Below are the code and all the weights of a small trained network. Each question names an input and a target symbol and asks about switching units off, where a switched-off unit gives its printed mean instead of its output.

import numpy as np


def w(rows, s, z=0):
    codes = np.array(rows[::2]) - 128.0
    scale = np.full(codes.shape[1], s)
    scale[-1] = z or s
    return codes * scale


def f(y):
    return y / 2 * (1 + np.tanh(0.7978845608 * (y + 0.044715 * y**3)))


def softmax(a):
    e = np.exp(a - a.max(-1, keepdims=True))
    return e / e.sum(-1, keepdims=True)


def log_softmax(a):
    a = a - a.max(-1, keepdims=True)
    return a - np.log(np.exp(a).sum(-1, keepdims=True))


def net(x, mask):
    ids = ['ΠΨαβδζηθμξσ'.index(c) for c in x.split()]
    T = len(ids)
    res = E[ids] + P[:T]
    q, k, v = (res @ M[0].T for M in (Q, K, V))
    z = softmax(np.where(np.tri(T) > 0, q @ k.T / 2**0.5, -1e9)) @ v
    res = res + np.where(mask[0], z, O[0][:, -1]) @ O[0][:, :-1]
    y = f(res @ A[0][:, :-1].T + A[0][:, -1])
    res = res + np.where(mask[1:25], y, B[0][:, -1]) @ B[0][:, :-1]
    return log_softmax(res[-1] @ U[:, :-1].T + U[:, -1])


Q, K, V, O, A, B = {}, {}, {}, {}, {}, {}
E = w([
[108,105,156,171],'Π',
[83,110,193,136],'Ψ',
[126,100,249,132],'α',
[98,95,79,67],'β',
[99,65,63,69],'δ',
[86,91,87,112],'ζ',
[234,187,124,155],'η',
[101,156,84,231],'θ',
[175,156,98,73],'μ',
[159,214,86,159],'ξ',
[211,74,110,209],'σ',
],0.017)
P = w([
[2,169,189,137],'0',
[42,168,158,135],'1',
[57,160,128,130],'2',
[83,150,111,123],'3',
[118,140,100,122],'4',
[151,138,87,126],'5',
[179,133,77,134],'6',
[207,118,72,130],'7',
],0.0071)
Q[0] = w([
[152,153,149,124],'H1',
[143,120,250,150],'H1',
],0.022)
K[0] = w([
[144,75,164,66],'H1',
[59,124,251,95],'H1',
],0.016)
V[0] = w([
[60,216,149,56],'H1',
[173,62,140,2],'H1',
],0.0065)
O[0] = w([
[254,190,245,171,97],'H1',
[79,128,234,69,2],'H1',
],0.0085,0.0042)
A[0] = w([
[136,104,129,135,222],'N1',
[125,85,149,140,254],'N2',
[126,107,154,157,123],'N3',
[4,64,140,112,173],'N4',
[135,84,162,157,201],'N5',
[102,128,73,176,97],'N6',
[120,77,147,145,158],'N7',
[137,111,122,147,198],'N8',
[144,107,118,174,159],'N9',
[140,89,128,132,178],'N10',
[173,192,159,156,144],'N11',
[122,126,128,198,100],'N12',
[123,127,138,126,98],'N13',
[150,91,139,140,179],'N14',
[133,183,177,174,171],'N15',
[169,200,165,120,171],'N16',
[72,151,79,114,116],'N17',
[122,172,161,24,123],'N18',
[38,96,88,100,62],'N19',
[113,91,129,105,93],'N20',
[53,79,171,160,10],'N21',
[88,105,146,137,111],'N22',
[105,108,78,101,185],'N23',
[106,131,102,136,92],'N24',
],0.016,0.0066)
B[0] = w([
[98,164,126,104,188],'N1',
[101,160,119,124,197],'N2',
[126,141,131,163,144],'N3',
[199,205,170,143,208],'N4',
[105,162,147,143,182],'N5',
[122,109,133,104,255],'N6',
[113,149,119,130,159],'N7',
[95,174,134,112,194],'N8',
[129,147,173,123,213],'N9',
[105,151,143,116,168],'N10',
[147,125,89,133,196],'N11',
[147,120,181,126,194],'N12',
[148,114,129,146,118],'N13',
[90,164,148,142,167],'N14',
[83,87,104,139,200],'N15',
[116,139,99,86,189],'N16',
[120,42,121,183,202],'N17',
[183,5,147,98,148],'N18',
[196,147,145,167,198],'N19',
[125,120,141,136,134],'N20',
[164,125,136,198,139],'N21',
[157,161,158,120,134],'N22',
[90,110,103,114,230],'N23',
[122,91,156,119,158],'N24',
],0.011,0.0098)
U = w([
[114,188,164,176,188],'Π',
[26,139,126,63,131],'Ψ',
[40,105,79,62,138],'α',
[166,93,112,130,185],'β',
[138,118,89,146,4],'δ',
[210,99,97,210,77],'ζ',
[138,116,96,145,2],'η',
[201,131,138,130,75],'θ',
[136,71,142,16,213],'μ',
[182,165,2,135,219],'ξ',
[85,13,69,190,158],'σ',
],0.0091,0.0045)

Each question gives the input, a string of symbols that net reads in full, and the target symbol t.
The units are the heads (2 rows each of Q, K, V and O) and the neurons (one row each of A and B). Each row of codes is followed by its name. A weight is (code - 128) times the scale printed after its matrix; where a second scale follows, it is the last column's (O, A, B and U).
mask holds one flag per unit, heads first, then neurons. A switched-off unit (its flag False) gives its mean, the last column of its rows in O or B, instead of its output. The means were averaged over made-up inputs and are rounded, as every weight is.
A unit's drop is (log p(t) with every unit on - log p(t) with that unit switched off) / (log p(t) with every unit on - log p(t) with every unit switched off).
The circuit of an input: a set's keep is (log p(t) with only the set's units on - log p(t) with every unit switched off) / (log p(t) with every unit on - log p(t) with every unit switched off). Starting from the 12 units with the biggest drops (on a tie, the unit counted first), units are removed one at a time, each time the one whose removal leaves the highest keep (on an exact tie, the one counted first), for as long as the keep stays at least 0.8.
units of the circuit, in order: the units of the circuit, biggest drop first
unit that matters most: the unit with the biggest drop
top k neurons: the k neurons with the biggest drops, biggest first
drop when u is switched off: that unit's drop, to one decimal
input θ σ δ β ξ σ ξ, target σ: units of the circuit, in order => H1; N17
input θ α ζ β, target σ: units of the circuit, in order => H1; N17; N4
input σ β ζ σ α η θ α, target Ψ: units of the circuit, in order => N19; N4; N17
input η β α β Π, target Π: unit that matters most => N23
input Ψ σ σ η σ ζ, target ζ: units of the circuit, in order => N4; H1; N19; N17
input δ δ α δ, target θ: units of the circuit, in order => N4; H1; N19
input β θ θ β θ θ μ, target μ: top 3 neurons => N18; N19; N4
input θ Ψ θ η η θ, target σ: units of the circuit, in order => N17; N4; H1
input α α ξ σ θ μ δ β, target σ: units of the circuit, in order => N17; H1
input δ Ψ σ μ, target σ: units of the circuit, in order => H1; N17; N18
input Π Ψ α δ θ ξ α, target Ψ: top 2 neurons => N4; N19
input ζ δ β, target μ: drop when N6 is switched off => -0.2
input β δ α Π θ δ, target σ: drop when H1 is switched off => 1.0
input ξ α μ Ψ, target Π: units of the circuit, in order => N4
input σ Π η η θ Ψ ξ Π, target Ψ: drop when H1 is switched off => 0.0
